Below is a small trained network, with its code and all its weights. Each question gives an input and a class and asks what happens when units are switched off, that is, made to give their printed mean instead of their output.

import numpy as np


def w(rows, s, z=0):
    codes = np.array(rows[::2]) - 128.0
    scale = np.full(codes.shape[1], s)
    scale[-1] = z or s
    return codes * scale


def norm(h):
    return h / np.sqrt((h * h).mean(-1, keepdims=True) + 1e-5)


def f(y):
    return y / 2 * (1 + np.tanh(0.7978845608 * (y + 0.044715 * y**3)))


def log_softmax(a):
    a = a - a.max(-1, keepdims=True)
    return a - np.log(np.exp(a).sum(-1, keepdims=True))


def net(x, mask):
    res = np.array(x, float).reshape(1, 5) / 4 @ E
    u = 0
    for l in range(2):
        y = f(norm(res) @ A[l][:, :-1].T + A[l][:, -1])
        res = res + np.where(mask[u : u + 11], y, B[l][:, -1]) @ B[l][:, :-1]
        u += 11
    return log_softmax(norm(res)[-1] @ U[:, :-1].T + U[:, -1])


A, B = {}, {}
E = w([
[197,56,146,71,240,77,93],'x0',
[63,96,59,128,137,185,165],'x1',
[135,143,101,253,107,100,160],'x2',
[149,18,152,129,91,146,101],'x3',
[140,184,43,110,149,188,99],'x4',
],0.0029)
A[0] = w([
[109,99,57,123,107,78,88,213],'0.n0',
[168,215,146,161,185,182,193,135],'0.n1',
[147,128,208,220,150,31,135,81],'0.n2',
[15,46,208,108,123,102,211,119],'0.n3',
[133,113,82,2,162,125,132,6],'0.n4',
[175,192,80,106,227,141,103,201],'0.n5',
[206,155,253,109,163,69,48,197],'0.n6',
[116,107,110,165,75,174,166,163],'0.n7',
[169,110,120,87,65,239,107,184],'0.n8',
[179,150,166,7,144,208,42,171],'0.n9',
[140,197,87,102,113,158,186,143],'0.n10',
],0.0055,0.0015)
B[0] = w([
[125,136,147,120,255,66,131,146],'0.n0',
[172,132,128,129,91,129,196,169],'0.n1',
[105,85,147,121,116,135,119,197],'0.n2',
[112,138,106,93,175,202,173,178],'0.n3',
[131,169,138,178,89,169,95,176],'0.n4',
[96,123,156,160,143,105,175,222],'0.n5',
[59,86,179,194,90,128,102,253],'0.n6',
[84,135,196,135,179,134,139,161],'0.n7',
[87,106,133,120,124,159,100,167],'0.n8',
[73,110,126,153,126,171,99,235],'0.n9',
[111,145,144,143,110,55,117,170],'0.n10',
],0.007,0.0044)
A[1] = w([
[155,82,130,77,158,161,177,148],'1.n0',
[225,141,106,59,127,97,52,2],'1.n1',
[84,190,159,174,169,234,102,176],'1.n2',
[87,145,161,73,180,137,101,141],'1.n3',
[109,179,133,164,87,71,25,106],'1.n4',
[125,145,61,117,100,2,176,152],'1.n5',
[53,32,135,133,91,94,45,106],'1.n6',
[114,148,165,111,79,136,109,106],'1.n7',
[157,178,65,181,205,144,91,214],'1.n8',
[119,192,112,150,64,91,168,138],'1.n9',
[65,153,197,145,88,134,111,171],'1.n10',
],0.0061,0.0021)
B[1] = w([
[81,250,123,67,168,151,174,130],'1.n0',
[172,159,200,150,181,135,88,107],'1.n1',
[163,36,132,186,72,115,98,254],'1.n2',
[132,122,156,127,106,50,77,154],'1.n3',
[130,131,151,142,163,175,182,166],'1.n4',
[181,132,41,90,119,68,121,149],'1.n5',
[122,102,96,176,42,110,125,237],'1.n6',
[65,152,73,146,163,147,125,148],'1.n7',
[119,148,116,134,69,2,155,153],'1.n8',
[179,154,77,77,244,88,147,173],'1.n9',
[148,52,138,127,127,34,117,254],'1.n10',
],0.006,0.0054)
U = w([
[227,231,127,47,128,188,48,3],'0',
[48,145,148,51,205,225,218,121],'1',
[70,29,169,222,75,79,107,194],'2',
[220,217,172,109,147,195,104,31],'3',
[227,219,135,116,155,194,72,13],'4',
[73,155,55,99,89,178,49,97],'5',
[176,196,27,129,187,2,206,169],'6',
[176,188,102,74,120,175,63,53],'7',
],0.0093,0.0052)

Each question gives the input, the list of numbers given to net, and the class t.
The units are the neurons (one row each of A and B). Each row of codes is followed by its name. A weight is (code - 128) times the scale printed after its matrix; where a second scale follows, it is the last column's (A, B and U).
mask holds one flag per neuron, layer by layer. A switched-off neuron (its flag False) gives its mean, the last column of its row in B, instead of its output. The means were averaged over made-up inputs and are rounded, as every weight is.
A unit's drop is (log p(t) with every unit on - log p(t) with that unit switched off) / (log p(t) with every unit on - log p(t) with every unit switched off).
The circuit of an input: a set's keep is (log p(t) with only the set's units on - log p(t) with every unit switched off) / (log p(t) with every unit on - log p(t) with every unit switched off). Starting from the 12 units with the biggest drops (on a tie, the unit counted first), units are removed one at a time, each time the one whose removal leaves the highest keep (on an exact tie, the one counted first), for as long as the keep stays at least 0.8.
circuit, biggest first: the units of the circuit, biggest drop first
k most important neurons: the k neurons with the biggest drops, biggest first
top k neurons in layer l: the k neurons of layer l with the biggest drops, biggest first
drop of u: that unit's drop, to one decimal
input [-1,1,-5,-7,-2], class 6: circuit, biggest first -> (1.n9, 0.n6, 0.n1, 0.n2)
input [-2,6,-4,5,0], class 5: circuit, biggest first -> (0.n6, 0.n5, 1.n0)
input [-6,3,-5,3,-6], class 1: circuit, biggest first -> (0.n3, 0.n6)
input [-6,5,-1,2,-5], class 1: 2 most important neurons -> (0.n3, 0.n6)
input [2,2,3,-4,-8], class 1: 4 most important neurons -> (0.n3, 1.n0, 0.n9, 0.n4)
input [-7,2,-7,-5,-5], class 1: 2 most important neurons -> (0.n6, 0.n3)
input [-1,8,1,-2,-5], class 1: circuit, biggest first -> (0.n3, 0.n6)
input [-5,8,-7,7,-7], class 1: top 2 neurons in layer 0 -> (0.n3, 0.n6)
input [5,5,3,-5,-8], class 1: most important neuron -> (0.n3)
input [-8,-2,-4,-3,7], class 6: circuit, biggest first -> (0.n6, 1.n9, 0.n10)
input [-3,-4,4,1,3], class 6: 2 most important neurons -> (0.n6, 0.n9)
input [0,6,1,5,0], class 1: top 2 neurons in layer 1 -> (1.n0, 1.n10)
input [1,2,-4,5,-2], class 5: 2 most important neurons -> (0.n3, 0.n5)
input [1,8,-7,7,1], class 5: top 2 neurons in layer 1 -> (1.n10, 1.n0)
input [8,7,6,5,4], class 6: top 2 neurons in layer 0 -> (0.n6, 0.n9)
input [-8,1,-8,-6,-8], class 1: top neuron in layer 1 -> (1.n6)
input [-3,8,-2,1,-5], class 1: drop of 0.n3 -> 0.8
input [-4,8,-1,4,-8], class 1: drop of 0.n3 -> 0.6
